Where the symbols take the nodes:
Q481: zo>Q381, fo>Q670, du>Q121, vo>Q169, ke>Q891, te>Q769
Q923: zo>Q159, fo>Q72, du>Q632, vo>Q346, ke>Q429, te>Q704
Q343: zo>Q632, fo>Q842, du>Q346, vo>Q689, ke>Q517, te>Q80
Q622: zo>Q690, fo>Q687, du>Q345, vo>Q89, ke>Q772, te>Q982
Q799: zo>Q879, fo>Q102, du>Q891, vo>Q773, ke>Q443, te>Q894
Q894: zo>Q582, fo>Q773, du>Q799, vo>Q445, ke>Q733, te>Q102
Q462: zo>Q842, fo>Q664, du>Q565, vo>Q598, ke>Q347, te>Q517
Q261: zo>Q670, fo>Q799, du>Q155, vo>Q894, ke>Q955, te>Q891
Q159: zo>Q948, fo>Q50, du>Q913, vo>Q396, ke>Q346, te>Q685
Q607: zo>Q738, fo>Q208, du>Q733, vo>Q696, ke>Q50, te>Q948
Q670: zo>Q450, fo>Q879, du>Q769, vo>Q582, ke>Q894, te>Q169
Q690: zo>Q487, fo>Q995, du>Q908, vo>Q977, ke>Q89, te>Q727
Q696: zo>Q443, fo>Q913, du>Q208, vo>Q159, ke>Q923, te>Q258
Q728: zo>Q982, fo>Q772, du>Q381, vo>Q121, ke>Q879, te>Q450
Q672: zo>Q565, fo>Q60, du>Q598, vo>Q487, ke>Q690, te>Q534
Q687: zo>Q995, fo>Q692, du>Q982, vo>Q381, ke>Q481, te>Q89
Q121: zo>Q692, fo>Q769, du>Q772, vo>Q670, ke>Q261, te>Q481
Q762: zo>Q343, fo>Q462, du>Q429, vo>Q517, ke>Q60, te>Q565
Q345: zo>Q908, fo>Q982, du>Q977, vo>Q687, ke>Q450, te>Q622
Q685: zo>Q208, fo>Q396, du>Q159, vo>Q632, ke>Q343, te>Q50
Q89: zo>Q977, fo>Q381, du>Q687, vo>Q728, ke>Q769, te>Q692
Q908: zo>Q60, fo>Q727, du>Q683, vo>Q995, ke>Q687, te>Q690
Q955: zo>Q894, fo>Q443, du>Q738, vo>Q733, ke>Q258, te>Q668
Q487: zo>Q664, fo>Q394, du>Q60, vo>Q683, ke>Q977, te>Q347
Q450: zo>Q687, fo>Q121, du>Q728, vo>Q481, ke>Q582, te>Q772
Q155: zo>Q769, fo>Q891, du>Q582, vo>Q799, ke>Q738, te>Q261
Q50: zo>Q696, fo>Q632, du>Q685, vo>Q923, ke>Q80, te>Q396
Q689: zo>Q72, fo>Q762, du>Q842, vo>Q565, ke>Q672, te>Q429
Q445: zo>Q891, fo>Q955, du>Q773, vo>Q668, ke>Q208, te>Q738
Q394: zo>Q672, fo>Q908, du>Q347, vo>Q690, ke>Q622, te>Q683
Q72: zo>Q50, fo>Q343, du>Q704, vo>Q80, ke>Q565, te>Q346
Q381: zo>Q622, fo>Q450, du>Q692, vo>Q772, ke>Q169, te>Q728
Q842: zo>Q704, fo>Q429, du>Q80, vo>Q762, ke>Q598, te>Q689
Q632: zo>Q913, fo>Q704, du>Q396, vo>Q72, ke>Q689, te>Q923
Q891: zo>Q169, fo>Q894, du>Q261, vo>Q102, ke>Q668, te>Q799
Q565: zo>Q80, fo>Q517, du>Q762, vo>Q664, ke>Q487, te>Q462
Q60: zo>Q517, fo>Q347, du>Q534, vo>Q394, ke>Q995, te>Q487
Q948: zo>Q955, fo>Q696, du>Q607, vo>Q258, ke>Q396, te>Q208
Q982: zo>Q727, fo>Q89, du>Q622, vo>Q692, ke>Q121, te>Q687
Q534: zo>Q462, fo>Q487, du>Q672, vo>Q347, ke>Q727, te>Q60
Q977: zo>Q683, fo>Q622, du>Q995, vo>Q982, ke>Q728, te>Q345
Q664: zo>Q429, fo>Q672, du>Q517, vo>Q534, ke>Q683, te>Q598
Q517: zo>Q689, fo>Q598, du>Q462, vo>Q672, ke>Q394, te>Q664
Q429: zo>Q346, fo>Q565, du>Q689, vo>Q462, ke>Q534, te>Q762
Q683: zo>Q534, fo>Q690, du>Q394, vo>Q727, ke>Q982, te>Q908
Q258: zo>Q733, fo>Q159, du>Q696, vo>Q685, ke>Q704, te>Q913
Q346: zo>Q396, fo>Q80, du>Q72, vo>Q842, ke>Q462, te>Q343
Q879: zo>Q121, fo>Q155, du>Q169, vo>Q261, ke>Q773, te>Q582
Q396: zo>Q258, fo>Q923, du>Q50, vo>Q704, ke>Q842, te>Q632
Q773: zo>Q261, fo>Q738, du>Q102, vo>Q955, ke>Q948, te>Q445
Q733: zo>Q445, fo>Q948, du>Q443, vo>Q208, ke>Q685, te>Q607
Q582: zo>Q481, fo>Q261, du>Q879, vo>Q891, ke>Q445, te>Q155
Q169: zo>Q772, fo>Q582, du>Q670, vo>Q155, ke>Q102, te>Q879
Q80: zo>Q923, fo>Q689, du>Q343, vo>Q429, ke>Q664, te>Q842
Q692: zo>Q345, fo>Q728, du>Q89, vo>Q450, ke>Q670, te>Q381
Q738: zo>Q799, fo>Q668, du>Q445, vo>Q443, ke>Q696, te>Q955
Q102: zo>Q155, fo>Q445, du>Q894, vo>Q738, ke>Q607, te>Q773
Q913: zo>Q607, fo>Q685, du>Q258, vo>Q50, ke>Q72, te>Q159
Q443: zo>Q773, fo>Q607, du>Q668, vo>Q948, ke>Q159, te>Q733
Q208: zo>Q668, fo>Q258, du>Q948, vo>Q913, ke>Q632, te>Q696
Q769: zo>Q728, fo>Q169, du>Q481, vo>Q879, ke>Q799, te>Q670
Q995: zo>Q394, fo>Q345, du>Q727, vo>Q622, ke>Q381, te>Q977
Q727: zo>Q347, fo>Q977, du>Q690, vo>Q345, ke>Q692, te>Q995
Q347: zo>Q598, fo>Q683, du>Q487, vo>Q908, ke>Q345, te>Q394
Q704: zo>Q685, fo>Q346, du>Q923, vo>Q343, ke>Q762, te>Q72
Q772: zo>Q89, fo>Q481, du>Q450, vo>Q769, ke>Q155, te>Q121
Q668: zo>Q102, fo>Q733, du>Q955, vo>Q607, ke>Q913, te>Q443
Q598: zo>Q762, fo>Q534, du>Q664, vo>Q60, ke>Q908, te>Q672

In the rows, zero is written as 150.

The rows follow the links: the fewer symbols apart two nodes are, the more alike their rows tend to be.

Some nodes and rows for them; each showing differs a little:
Q517: [  78  261  129  247  107  105  126  171  120  160  111   89  156  137  222  153   83  143  215  212  125  127  142   81  145  227   92  134  142  202  110  197  155  114  130  111  154  206  185  135   85  161  163  234  102  229  119  194  166  165   30  177  145  164  166  232  196  128  215  185  171   94  123   75]
Q155: [ 222   60  178   44  162  167  168  133  156  133  160  197  126  162   67  156  226  176   81   93  164  215  186  218   95   59  194  180  143  113  172   95  148  174  207  161  139  103  145  168  182  109  166   57  245   64  145   73  156  143  230  143  102  153  170   84  158  181  112  117  111  191  215  228]
Q948: [ 248  119  181   57  245  120  182   99  154  231  161  232  135  162   96  146  174  203   71  178  195   98  207  177  179  152  156  210  193   49  161  138   60  205  203  159  170  127   95  154   96  196  180  131  121  136  193  103  163   87  210  179   89  124   95   75  184  100  118  136  143  158  160  221]
Q728: [ 134   83  144  153  119  237  127  163  161   87  172  130  157  140  108  157  206  112  155   52  131  214  129  194  156   82  220  106  129  218  200  109  255  145  104  175  131  125  171  157  265   82  116   80  203   80  144  163  101  191  200  101  230  159  187  133   54  225  111  122  126  195  159  125]
Q60: [ 183  245  151  246  146  135  106  117   68  221   81   92  127  121  150  189  125  179  127  135  123  156  243  177  168  160  140  177  134  268  151  166  230  172  113   93  190  187  218  141  137  111  163  172  131  171  129  189  124  134   48  206  196  144  211  168  135  190  239  155  112  108  149   18]
Q381: [ 152   97  151  149  124  229  136  149  137  108  157  131  151  132   97  166  211  122  145   48  133  229  163  221  151   69  224  117  134  234  194  106  261  168  111  165  146  116  186  153  259   71  119   76  204   71  145  158  106  177  179  113  231  157  205  128   62  233  136  126   99  193  176  114]
Q50: [ 110  170  133  148  194  114  172  166  195  172  181  180  166  162  198  122   98  144  174  243  186   56   99   77  191  229   96  146  181   64  122  196   41  132  171  163  151  160   96  145   85  240  156  227   74  222  183  160  178  125  157  141  113  137   68  169  190   51  119  175  212  131   90  203]
Q208: [ 235  116  161   73  259  136  173  102  165  237  175  216  146  152   91  152  157  195   77  179  203   81  203  183  218  157  158  196  199   59  170  142   53  209  186  171  179  121   84  160  111  211  159  133  103  136  207  118  146   80  222  163  120  106   94   63  143   88  109  128  147  156  145  201]
Q683: [ 103  194  128  270  110  208  108  165  113  150  141   85  165  112  171  173  127  114  197  104  115  153  137  162  207  165  173   95  148  280  179  167  254  145   55  138  166  168  205  136  208  107  107  160  113  143  147  225   94  173  106  129  265  154  186  180   54  196  190  150  138  146  104   21]
Q534: [ 183  248  156  234  133  111  118  126   66  215   58   88  121  130  160  182  117  186  135  158  118  164  231  162  145  168  131  175  142  250  128  171  215  157  134   80  182  194  225  139  119  109  169  181  129  177  113  179  142  143   42  226  161  155  211  176  172  178  262  157  115   99  159   31]
Q685: [ 119  148  135  140  203  128  173  169  200  170  205  188  174  158  186  123  101  133  168  238  192   52   93   90  208  211  106  148  191   64  141  189   41  142  152  181  157  158   87  144  102  249  142  216   59  211  206  160  165  132  181  127  138  129   58  148  154   58  111  161  211  152   90  204]
Q159: [ 127  142  131  131  216  146  173  151  194  190  214  195  176  157  166  116  111  138  153  222  193   34  109  109  236  217  121  150  195   59  157  184   45  156  141  189  166  146   82  152  120  247  139  187   51  195  229  173  152  116  191  126  162  123   49  127  128   59   94  151  199  157   86  200]
Q607: [ 242  117  177   44  224  111  189  113  159  215  150  225  134  166   97  143  158  203   77  177  199  114  201  168  147  138  141  220  185   39  136  143   50  190  220  154  164  123   97  158   84  197  182  132  160  138  170   83  180  100  201  184   73  131  114   80  212   98  123  139  153  156  179  232]
Q89: [ 186  126  161  157  108  193  130  130  108  136  115  124  137  141  102  177  199  154  118   57  114  236  193  223  114   70  204  147  122  245  176  107  259  176  140  136  146  144  204  151  221   62  151   79  231   82  110  144  118  175  149  153  188  161  227  133  103  243  175  128   92  172  199   96]
Q343: [ 224  225  162  180  228  109  142   97   93  283  114  152  131  138  136  174  106  211  102  199  172   56  243  157  234  214  125  210  193  151  145  183  112  201  146  118  208  170  147  151   76  195  164  198   57  198  182  173  133   85  109  214  158  118  129  117  161   94  198  145  150  113  121   86]
Q396: [ 124  185  137  136  179   83  170  156  178  185  162  174  157  164  209  127   85  151  178  249  175   78  103   71  164  226   85  157  173   61  109  198   39  136  183  158  157  165  113  145   58  241  164  224   80  226  175  147  197  130  131  162   90  142   87  181  223   56  145  175  201  125  107  210]
Q121: [  70   72  140  133   72  211  155  196  204   22  201  147  179  165  165  126  198   86  194   86  132  225   69  150   99   89  180   87  114  160  171  110  204  110  132  197   97  132  141  152  237   98  122   99  224  101  129  142  144  217  205   76  179  177  175  175  111  212   93  137  149  191  163  201]
Q894: [ 165   40  156   59  190  219  179  153  213  114  228  205  174  166   95  129  205  131  119  108  182  138  115  186  179  113  202  136  176   73  194  113  114  166  163  211  135  101   89  167  212  171  135   86  164   85  197  118  134  142  276   92  171  130   99   83   94  140   47  126  149  209  147  246]
Q733: [ 224  106  181   35  203   99  187  125  167  190  151  219  135  174  114  141  172  203   94  188  199  137  182  155  117  139  136  218  167   29  127  141   46  167  228  148  143  126   95  159   82  196  178  136  170  142  162   68  194  100  196  178   45  145  119  103  234   99  123  150  154  151  183  258]
Q995: [  53  183  130  228   47  159  122  191  140   58  132   80  160  142  212  151  146  106  220  116  106  224   99  129   88  141  143   93  102  243  142  153  250   96  115  127  114  174  213  140  190   79  141  170  193  157   83  182  154  224   80  130  180  187  217  230  158  209  195  173  145  140  152  100]
Q799: [ 189   46  159   55  194  206  175  139  189  128  205  216  158  159   82  136  209  139  105   94  172  159  141  206  169   92  207  151  162   89  193  109  120  181  160  207  144  105  110  158  212  152  132   73  181   79  196  106  135  138  267  102  162  123  124   72   92  159   64  113  137  215  164  237]

Each walk starts at a row. The symbols on each line, taken left to right, move it on to the next node.
Answer with the node's row; about right is enough.
---
[ 224  123  164   92  264  146  163  118  171  241  186  219  154  152  100  145  149  184   99  185  205   60  180  170  240  165  153  185  207   60  173  160   57  202  163  171  190  122   88  167  122  227  152  147   83  145  216  136  137   81  224  148  148  108   74   64  131   84  105  136  161  173  120  203]
ke du vo -> [ 211  220  162  161  216   76  152  105  104  260   96  165  122  138  162  162  100  208  114  221  171   87  220  136  180  209  105  217  177  119  120  189   78  186  187  100  194  175  147  148   40  201  182  201   82  208  161  145  170   86   99  225   93  130  130  140  220   87  209  164  159  106  143  125]
du te te -> [ 217  229  161  169  219   85  142  104   96  278   99  165  126  136  139  167  104  212  112  219  173   78  242  155  209  206  116  213  176  135  126  195  103  194  171  109  199  172  150  159   49  207  172  203   72  200  169  160  154   83   99  217  126  127  128  127  187   96  206  157  148  107  137  108]
---
[  55  192  119  262   76  193  119  191  135   89  147   75  163  136  199  154  136   96  229  117  104  181   97  123  148  161  156   79  122  256  159  158  247  107   81  146  138  174  206  139  217  103  118  176  147  155  122  222  120  202   98  120  234  168  189  220   90  203  174  156  152  149  126   61]
te fo -> [  77  189  142  205   40  153  125  187  135   72  115   81  151  146  195  152  151  115  209  112   93  238  120  125   55  132  150  105   91  240  125  138  249  108  133  122  115  170  204  145  177   73  144  157  217  139   72  169  153  207   74  153  149  195  223  234  170  225  206  162  137  135  179  104]
ke du vo -> [  87   70  138  137   84  228  149  187  198   36  204  143  179  159  150  143  203   87  191   71  135  215   81  164  121   90  194   81  129  181  181  107  216  119  114  193  117  132  146  149  259   95  110   93  213   90  140  162  131  212  204   67  202  169  168  158   79  211   96  135  144  196  156  175]
---
[ 112   64  145   61  155  166  191  181  239   78  226  207  175  184  155  115  174  119  171  169  178  142   61  118  128  137  153  125  158   34  154  132   69  128  187  206   99  116   72  154  168  196  139  133  165  132  179  111  176  163  244   87  108  158   92  139  168  105   58  142  179  183  158  280]
ke zo -> [ 172   90  172   50  167   98  188  165  198  127  178  208  149  190  144  124  166  164  134  192  189  147  125  112   88  143  126  168  147   16  121  134   39  144  227  166  116  122   88  162   88  196  173  141  182  148  147   82  222  140  205  147   45  155  112  143  240  103  111  153  170  157  182  291]
du te zo -> [ 144   41  150   64  180  205  184  172  235   99  237  203  174  171  115  113  192  118  147  129  187  140   80  163  164  117  187  124  171   63  183  126   95  149  161  208  126  102   87  155  195  182  132   95  162  113  198  123  149  160  264   78  160  134   91  104  103  135   45  134  169  200  144  259]
---
[ 232   44  183   43  191  180  173  128  162  144  166  199  141  166   63  154  225  167   80   88  171  194  182  214  126   66  205  175  149  109  180   97  146  182  182  178  145  102  126  166  189  123  147   52  215   66  164   89  139  133  248  126  134  151  162   79  124  182  105  116  121  197  199  220]
zo -> [ 123   82  161   72   77  160  176  184  185   37  151  157  147  175  150  136  209  123  168  102  137  252  102  142   28   84  162  120   94  114  145  108  170  110  202  170   91  129  156  150  194   98  151   95  274  102  104   89  188  202  182  121   87  180  189  174  198  196  119  147  136  179  215  234]
fo ke -> [ 114   51  149   70  165  181  188  173  237   82  236  207  179  175  144  116  181  109  155  152  182  139   60  137  149  125  168  121  163   50  166  133   93  139  165  219  114  101   80  162  178  195  136  113  166  127  197  123  161  158  259   76  134  143   93  118  136  117   54  143  174  192  146  271]
---
[  95   70  156   96   64  173  168  190  199   19  180  147  171  175  160  125  197  111  183  109  137  237   74  146   47   94  169  118  104  124  145  112  179   94  182  172   88  126  145  158  213   97  139  106  261  100  103  102  173  217  188  101  112  189  184  185  180  186  104  151  148  184  198  223]
ke zo -> [ 191   68  182   50  118  150  176  151  166   88  150  183  131  168  104  149  220  164  114  104  147  248  157  187   39   63  171  162  106  111  150   98  159  141  216  153  105  124  143  162  173   97  169   75  274   86  103   74  182  175  193  141   80  171  190  130  205  200  125  140  113  182  227  235]
zo zo vo -> [ 104   78  144  154  101  240  140  182  184   66  196  132  176  153  130  147  203   95  183   57  129  212  100  185  144   82  216   91  133  193  197  111  231  139  110  183  124  126  158  152  260   91  110   87  201   86  145  167  112  202  200   87  224  160  176  141   60  223   94  131  131  205  155  153]
---
[ 191  214  164  145  200   65  160  128  117  238  108  164  130  145  173  160  102  203  117  235  176   89  205  107  161  221   81  209  170   96  108  194   66  160  194  105  176  181  142  139   40  212  185  219   97  221  153  143  188  100   96  212   80  140  118  158  238   84  195  161  167  104  146  150]
zo ke te -> [ 206  224  135  203  231  125  140  106  101  276  125  150  135  125  147  174  103  194  112  192  163   52  222  160  263  212  137  183  190  166  152  187  119  198  125  118  214  164  152  139  102  189  161  197   44  200  193  192  124   88  109  197  190  118  114  119  120  108  198  155  153  114  103   68]
ke zo -> [ 114  224  120  247  181  153  134  147  137  212  153  126  172  121  193  150   82  134  196  202  149   56  148  122  251  226  125  130  188  192  154  204  132  160   90  144  191  179  153  141  126  206  130  223   30  219  193  222  124  124  104  150  218  127  108  170   96  100  169  165  180  128   76   71]
---
[ 154   74  169   67   94  146  169  171  177   53  147  172  137  175  136  142  210  149  142  109  145  258  134  162   34   77  173  152   99  116  142  104  161  127  216  156  103  120  147  169  176  100  171   82  267   90   96   79  186  193  186  130   80  178  198  153  214  201  121  145  121  177  225  243]
vo fo -> [ 216   44  166   50  197  200  171  133  183  140  191  205  148  167   69  144  225  161   84   88  178  177  166  214  152   75  221  168  163  105  186  106  141  188  168  181  150   91  113  160  202  134  141   65  202   68  190  102  127  132  261  120  147  139  139   74  103  165   82  120  123  203  182  223]
ke du fo -> [ 193  104  166   35  186  101  191  139  185  149  157  221  134  181  123  129  167  189  111  195  192  154  140  136   98  145  125  195  151   27  117  129   47  154  228  156  123  136   95  162   91  190  179  139  173  144  148   65  206  128  194  164   41  145  119  118  250   98  114  152  159  157  194  276]
